Below are the code and all the weights of a small trained network. Each question names an input and a class and asks about switching units off, where a switched-off unit gives its printed mean instead of its output.

import numpy as np


def w(rows, s, z=0):
    codes = np.array(rows[::2]) - 128.0
    scale = np.full(codes.shape[1], s)
    scale[-1] = z or s
    return codes * scale


def norm(h):
    return h / np.sqrt((h * h).mean(-1, keepdims=True) + 1e-5)


def f(y):
    return np.maximum(y, 0)


def log_softmax(a):
    a = a - a.max(-1, keepdims=True)
    return a - np.log(np.exp(a).sum(-1, keepdims=True))


def net(x, mask):
    res = np.array(x, float).reshape(1, 6) / 4 @ E
    u = 0
    for l in range(3):
        y = f(norm(res) @ A[l][:, :-1].T + A[l][:, -1])
        res = res + np.where(mask[u : u + 10], y, B[l][:, -1]) @ B[l][:, :-1]
        u += 10
    return log_softmax(norm(res)[-1] @ U[:, :-1].T + U[:, -1])


A, B = {}, {}
E = w([
[48,153,128,28],'x0',
[219,48,156,72],'x1',
[38,30,211,122],'x2',
[77,128,136,48],'x3',
[155,78,138,132],'x4',
[104,31,12,151],'x5',
],0.011)
A[0] = w([
[236,177,164,126,70],'0.n1',
[59,96,148,83,52],'0.n2',
[131,168,48,136,151],'0.n3',
[155,91,97,237,205],'0.n4',
[133,162,99,180,2],'0.n5',
[130,142,99,165,1],'0.n6',
[86,252,142,176,7],'0.n7',
[186,107,154,109,73],'0.n8',
[198,148,25,110,103],'0.n9',
[128,114,95,148,158],'0.n10',
],0.04,0.0064)
B[0] = w([
[208,201,180,166,238],'0.n1',
[55,96,161,129,201],'0.n2',
[117,106,87,25,204],'0.n3',
[187,43,78,171,230],'0.n4',
[182,138,85,84,164],'0.n5',
[164,120,101,89,148],'0.n6',
[95,207,20,151,250],'0.n7',
[157,152,200,136,174],'0.n8',
[133,115,202,1,228],'0.n9',
[146,85,129,116,164],'0.n10',
],0.06,0.02)
A[1] = w([
[130,118,129,163,64],'1.n1',
[137,84,131,202,105],'1.n2',
[3,71,195,185,54],'1.n3',
[66,204,50,163,9],'1.n4',
[104,174,86,143,3],'1.n5',
[68,110,170,155,71],'1.n6',
[180,176,215,205,51],'1.n7',
[124,1,149,179,161],'1.n8',
[140,127,137,171,56],'1.n9',
[136,175,108,201,112],'1.n10',
],0.032,0.0048)
B[1] = w([
[124,111,116,145,134],'1.n1',
[111,114,79,189,160],'1.n2',
[2,97,175,176,240],'1.n3',
[122,181,24,109,252],'1.n4',
[120,160,78,99,189],'1.n5',
[62,134,140,140,181],'1.n6',
[173,169,203,173,214],'1.n7',
[122,25,109,198,233],'1.n8',
[142,99,132,150,141],'1.n9',
[110,180,101,172,191],'1.n10',
],0.055,0.015)
A[2] = w([
[39,155,197,188,73],'2.n1',
[33,40,185,56,78],'2.n2',
[89,114,108,120,28],'2.n3',
[67,151,163,138,15],'2.n4',
[156,168,118,159,60],'2.n5',
[117,125,146,112,124],'2.n6',
[123,41,233,98,58],'2.n7',
[95,130,155,146,54],'2.n8',
[191,197,253,166,3],'2.n9',
[41,93,232,18,74],'2.n10',
],0.023,0.0037)
B[2] = w([
[91,155,127,252,220],'2.n1',
[80,34,238,158,249],'2.n2',
[111,113,89,151,156],'2.n3',
[107,144,95,175,169],'2.n4',
[90,162,163,134,173],'2.n5',
[123,127,136,111,145],'2.n6',
[126,115,221,189,232],'2.n7',
[110,131,122,170,157],'2.n8',
[173,254,225,182,233],'2.n9',
[49,145,204,38,243],'2.n10',
],0.033,0.011)
U = w([
[220,185,190,189,105],'0',
[140,122,153,107,246],'1',
[215,85,76,70,143],'2',
[3,105,156,192,99],'3',
[93,111,173,15,85],'4',
[78,199,24,139,131],'5',
[181,27,103,207,90],'6',
],0.024,0.013)

Each question gives the input, the list of numbers given to net, and the class t.
The units are the neurons (one row each of A and B). Each row of codes is followed by its name. A weight is (code - 128) times the scale printed after its matrix; where a second scale follows, it is the last column's (A, B and U).
mask holds one flag per neuron, layer by layer. A switched-off neuron (its flag False) gives its mean, the last column of its row in B, instead of its output. The means were averaged over made-up inputs and are rounded, as every weight is.
A unit's drop is (log p(t) with every unit on - log p(t) with that unit switched off) / (log p(t) with every unit on - log p(t) with every unit switched off).
The circuit of an input: a set's keep is (log p(t) with only the set's units on - log p(t) with every unit switched off) / (log p(t) with every unit on - log p(t) with every unit switched off). Starting from the 12 units with the biggest drops (on a tie, the unit counted first), units are removed one at a time, each time the one whose removal leaves the highest keep (on an exact tie, the one counted first), for as long as the keep stays at least 0.8.
circuit, biggest first: the units of the circuit, biggest drop first
k most important neurons: the k neurons with the biggest drops, biggest first
k most important neurons of layer l: the k neurons of layer l with the biggest drops, biggest first
drop when u is switched off: that unit's drop, to one decimal
input [7,-2,-8,-7,7,-3], class 1: 3 most important neurons : 0.n9; 0.n1; 0.n4
input [-7,8,-6,-7,1,6], class 2: circuit, biggest first : 0.n4; 0.n9
input [-7,-5,3,-8,-6,7], class 6: circuit, biggest first : 0.n4
input [-3,-5,5,5,6,-6], class 5: circuit, biggest first : 0.n9; 1.n4
input [-2,4,-2,-6,1,3], class 6: 2 most important neurons : 0.n4; 0.n7
input [-3,6,-3,7,6,4], class 4: 2 most important neurons : 0.n9; 0.n1
input [-1,-8,7,3,-1,0], class 5: 3 most important neurons of layer 0 : 0.n9; 0.n7; 0.n8
input [-1,-7,1,-2,3,7], class 6: 2 most important neurons of layer 1 : 1.n8; 1.n4
input [-3,-8,0,-6,8,-4], class 5: 2 most important neurons of layer 0 : 0.n7; 0.n9
input [2,-1,3,-2,-1,5], class 6: 2 most important neurons : 1.n8; 0.n4
input [3,1,-7,-6,-2,3], class 4: drop when 0.n9 is switched off : 0.5
input [-7,-4,7,5,8,3], class 6: drop when 0.n4 is switched off : 0.2
input [-4,-1,-4,-1,4,3], class 2: drop when 0.n4 is switched off : 0.2
input [-2,-1,-6,7,-5,-7], class 5: circuit, biggest first : 0.n7
